Here is a tiny trained network, its code and every weight. The questions are about switching its units off for an input and a target symbol, where a switched-off unit gives its printed mean instead of its output.

import numpy as np


def w(rows, s, z=0):
    codes = np.array(rows[::2]) - 128.0
    scale = np.full(codes.shape[1], s)
    scale[-1] = z or s
    return codes * scale


def softmax(a):
    e = np.exp(a - a.max(-1, keepdims=True))
    return e / e.sum(-1, keepdims=True)


def log_softmax(a):
    a = a - a.max(-1, keepdims=True)
    return a - np.log(np.exp(a).sum(-1, keepdims=True))


def net(x, mask):
    ids = ['ΘΠΦαβγδεζημξτψω'.index(c) for c in x.split()]
    T = len(ids)
    res = E[ids] + P[:T]
    u = 0
    for l in range(2):
        r = res
        for j in range(3):
            rows = slice(4 * j, 4 * j + 4)
            q, k, v = (r @ M[l][rows].T for M in (Q, K, V))
            z = softmax(np.where(np.tri(T) > 0, q @ k.T / 4**0.5, -1e9)) @ v
            o = O[l][rows]
            res = res + np.where(mask[u + j], z, o[:, -1]) @ o[:, :-1]
        u += 3
    return log_softmax(res[-1] @ U[:, :-1].T + U[:, -1])


Q, K, V, O = {}, {}, {}, {}
E = w([
[76,207,197,153,139,27],'Θ',
[221,142,15,134,152,193],'Π',
[154,245,125,232,193,187],'Φ',
[146,22,136,159,200,243],'α',
[144,73,93,3,136,163],'β',
[167,107,131,235,171,85],'γ',
[114,193,54,56,167,30],'δ',
[170,136,190,87,189,115],'ε',
[238,139,177,183,113,211],'ζ',
[60,180,84,130,237,169],'η',
[202,251,66,148,111,103],'μ',
[223,95,109,108,77,65],'ξ',
[152,240,115,24,133,196],'τ',
[93,165,4,201,107,101],'ψ',
[124,49,55,101,195,76],'ω',
],0.016)
P = w([
[255,214,103,144,224,40],'0',
[139,149,136,93,35,163],'1',
[163,151,137,97,45,184],'2',
[162,148,145,96,43,176],'3',
[166,145,134,100,43,166],'4',
[159,145,138,112,55,163],'5',
[157,159,135,93,47,168],'6',
[160,153,118,94,49,166],'7',
[160,158,125,85,49,159],'8',
[165,159,135,85,59,166],'9',
[160,165,131,91,64,176],'10',
[163,161,119,89,57,162],'11',
[177,157,126,93,63,168],'12',
[169,166,112,94,68,171],'13',
],0.0052)
Q[0] = w([
[109,141,141,157,145,131],'0.h1',
[190,80,166,85,253,128],'0.h1',
[217,134,158,120,193,183],'0.h1',
[88,128,182,127,106,155],'0.h1',
[109,145,93,178,97,91],'0.h2',
[106,169,115,103,70,159],'0.h2',
[105,137,65,172,77,146],'0.h2',
[75,187,189,195,92,76],'0.h2',
[111,102,167,135,121,120],'0.h3',
[234,189,110,113,204,92],'0.h3',
[193,202,93,149,223,68],'0.h3',
[203,200,76,157,168,73],'0.h3',
],0.016)
K[0] = w([
[104,134,169,138,120,134],'0.h1',
[196,78,126,129,252,101],'0.h1',
[189,154,115,135,197,119],'0.h1',
[132,103,171,141,117,167],'0.h1',
[112,141,114,189,59,70],'0.h2',
[127,160,108,118,102,146],'0.h2',
[138,142,98,183,94,151],'0.h2',
[89,145,164,151,83,121],'0.h2',
[91,128,142,134,113,125],'0.h3',
[191,148,52,176,206,98],'0.h3',
[212,173,96,161,223,64],'0.h3',
[201,160,116,149,223,84],'0.h3',
],0.018)
V[0] = w([
[83,104,92,160,253,149],'0.h1',
[108,100,160,110,102,159],'0.h1',
[133,187,176,168,108,192],'0.h1',
[154,42,84,169,101,169],'0.h1',
[225,146,188,150,26,130],'0.h2',
[96,118,116,130,203,148],'0.h2',
[127,159,179,154,51,155],'0.h2',
[136,167,93,197,95,118],'0.h2',
[153,149,188,154,11,114],'0.h3',
[227,161,233,57,141,195],'0.h3',
[54,129,110,126,40,217],'0.h3',
[83,173,119,123,160,119],'0.h3',
],0.0051)
O[0] = w([
[55,96,134,136,185,170,151],'0.h1',
[111,165,147,126,47,126,75],'0.h1',
[156,182,158,148,125,153,116],'0.h1',
[128,106,197,101,79,168,105],'0.h1',
[71,100,82,155,187,120,150],'0.h2',
[132,104,136,94,91,135,127],'0.h2',
[154,164,129,166,162,50,103],'0.h2',
[171,107,77,91,187,144,132],'0.h2',
[157,195,148,150,35,122,71],'0.h3',
[227,162,170,70,200,161,186],'0.h3',
[59,176,145,134,3,164,2],'0.h3',
[84,140,107,121,163,110,129],'0.h3',
],0.0052,0.0075)
Q[1] = w([
[106,101,138,129,148,112],'1.h1',
[94,132,145,120,100,104],'1.h1',
[123,142,142,170,146,119],'1.h1',
[132,146,153,121,143,77],'1.h1',
[132,126,201,123,182,93],'1.h2',
[69,146,194,128,103,80],'1.h2',
[113,162,107,154,129,145],'1.h2',
[171,144,147,67,155,146],'1.h2',
[79,120,96,159,77,149],'1.h3',
[7,79,174,164,19,125],'1.h3',
[56,149,168,168,3,121],'1.h3',
[185,152,85,140,97,115],'1.h3',
],0.019)
K[1] = w([
[97,107,123,121,143,134],'1.h1',
[91,132,143,123,92,98],'1.h1',
[101,134,132,160,121,128],'1.h1',
[123,148,104,141,143,97],'1.h1',
[113,109,193,137,124,128],'1.h2',
[129,151,152,107,38,155],'1.h2',
[124,134,122,142,125,168],'1.h2',
[136,129,148,94,223,110],'1.h2',
[92,134,94,145,73,142],'1.h3',
[70,133,136,148,3,144],'1.h3',
[70,135,145,124,21,165],'1.h3',
[141,129,105,133,154,124],'1.h3',
],0.022)
V[1] = w([
[125,143,131,173,153,129],'1.h1',
[69,73,73,192,129,132],'1.h1',
[184,80,182,114,131,68],'1.h1',
[157,148,66,163,107,66],'1.h1',
[104,105,119,159,157,122],'1.h2',
[130,104,210,90,137,79],'1.h2',
[122,75,92,163,138,101],'1.h2',
[131,111,253,123,177,141],'1.h2',
[78,237,181,132,189,61],'1.h3',
[178,45,201,218,134,75],'1.h3',
[177,169,14,198,106,133],'1.h3',
[99,161,154,229,171,229],'1.h3',
],0.0071)
O[1] = w([
[135,112,154,75,102,150,159],'1.h1',
[141,161,108,111,238,59,71],'1.h1',
[60,168,127,118,59,179,162],'1.h1',
[134,134,208,101,140,168,168],'1.h1',
[127,136,62,160,161,67,163],'1.h2',
[200,108,145,113,237,173,190],'1.h2',
[85,173,59,182,159,90,152],'1.h2',
[213,108,156,69,241,84,254],'1.h2',
[91,234,232,133,150,33,191],'1.h3',
[134,51,202,236,115,38,189],'1.h3',
[255,198,32,193,148,70,191],'1.h3',
[111,148,131,236,188,250,95],'1.h3',
],0.0045,0.0064)
U = w([
[87,214,212,172,100,65,178],'Θ',
[224,131,35,115,177,184,18],'Π',
[138,231,159,211,185,167,58],'Φ',
[81,76,164,180,136,207,186],'α',
[80,114,145,69,64,165,229],'β',
[135,84,149,254,177,64,112],'γ',
[120,185,81,61,159,28,53],'δ',
[159,118,221,81,193,133,125],'ε',
[166,157,211,216,72,202,188],'ζ',
[16,181,125,142,212,176,171],'η',
[211,249,116,136,121,89,20],'μ',
[215,91,141,125,34,40,127],'ξ',
[120,246,158,87,104,178,147],'τ',
[55,159,129,187,83,114,255],'ψ',
[69,25,90,113,163,83,111],'ω',
],0.0064,0.01)

Each question gives the input, a string of symbols that net reads in full, and the target symbol t.
The units are the heads (4 rows each of Q, K, V and O). Each row of codes is followed by its name. A weight is (code - 128) times the scale printed after its matrix; where a second scale follows, it is the last column's (O and U).
mask holds one flag per head, layer by layer. A switched-off head (its flag False) gives its mean, the last column of its rows in O, instead of its output. The means were averaged over made-up inputs and are rounded, as every weight is.
A unit's drop is (log p(t) with every unit on - log p(t) with that unit switched off) / (log p(t) with every unit on - log p(t) with every unit switched off).
The circuit of an input: a set's keep is (log p(t) with only the set's units on - log p(t) with every unit switched off) / (log p(t) with every unit on - log p(t) with every unit switched off). Starting from all 6 units, units are removed one at a time, each time the one whose removal leaves the highest keep (on an exact tie, the one counted first), for as long as the keep stays at least 0.8.
units of the circuit, in order: the units of the circuit, biggest drop first
unit that matters most: the unit with the biggest drop
which heads matter: for each layer, one digit per head in row order, 1 if its drop is at least 0.15 and else 0, layers parted by /
input ε γ ω ξ ζ ε ε α η Π ξ δ, target ε: units of the circuit, in order : [0.h3, 1.h2]
input η α γ ε ε ξ τ ξ ξ Π μ ε ε, target η: units of the circuit, in order : [1.h3, 0.h1]
input Π ω γ γ η μ ε ε δ ε ε α, target Π: unit that matters most : 1.h3
input ε δ δ, target ε: units of the circuit, in order : [1.h2, 0.h3]
input ε η Π ε ξ, target ε: which heads matter : 001 / 011
input γ β γ Φ, target γ: units of the circuit, in order : [1.h3, 0.h3]
input ζ Π τ ω ε Φ, target ζ: which heads matter : 101 / 111
input δ ω γ β Π η Φ η ε η, target δ: units of the circuit, in order : [1.h3, 1.h1]
input Θ ξ ω Π ε γ ε η γ, target Θ: units of the circuit, in order : [1.h3, 0.h1]
input ψ δ ξ ψ, target ψ: which heads matter : 001 / 010
input ψ γ ε Π ω, target ψ: units of the circuit, in order : [1.h2, 0.h3]
input γ ε α ζ η Π ξ ε, target γ: which heads matter : 001 / 001
input ω ε ψ Π, target ω: units of the circuit, in order : [0.h3, 1.h3, 0.h1]
input μ Π γ Θ ζ δ ζ η γ Φ, target μ: units of the circuit, in order : [1.h3, 0.h1]
input Θ τ ε η δ ε Π ζ γ γ ε, target Θ: which heads matter : 101 / 001
input Θ Π ψ Π ε β ω ε γ ε, target Θ: units of the circuit, in order : [1.h3, 0.h3]
input Θ ε ξ Π Φ, target Θ: unit that matters most : 1.h3
input η ξ ξ ε τ, target η: which heads matter : 101 / 001
input η Π ε ε ε η η τ ω ε, target η: units of the circuit, in order : [1.h3, 0.h1]
input δ Π ψ ε, target δ: units of the circuit, in order : [1.h3, 0.h1]
input Π δ ε γ μ β β η ζ Φ, target Π: which heads matter : 010 / 001
input ξ γ ω, target ξ: units of the circuit, in order : [1.h3, 0.h3]
input γ ω ζ δ ψ, target γ: units of the circuit, in order : [1.h3]
input ε γ ω ζ Π β γ Θ ω ξ η, target ε: which heads matter : 001 / 011
input ξ ψ Θ Θ ξ η Π ε γ, target ξ: which heads matter : 101 / 001
input ψ τ η μ ξ γ Π ψ ε ψ ε μ, target ψ: which heads matter : 001 / 010
input ε ε ε μ τ Φ ψ Π ε η β γ μ, target ε: which heads matter : 001 / 011
input ε ζ ψ Π ψ Θ, target ε: unit that matters most : 0.h3
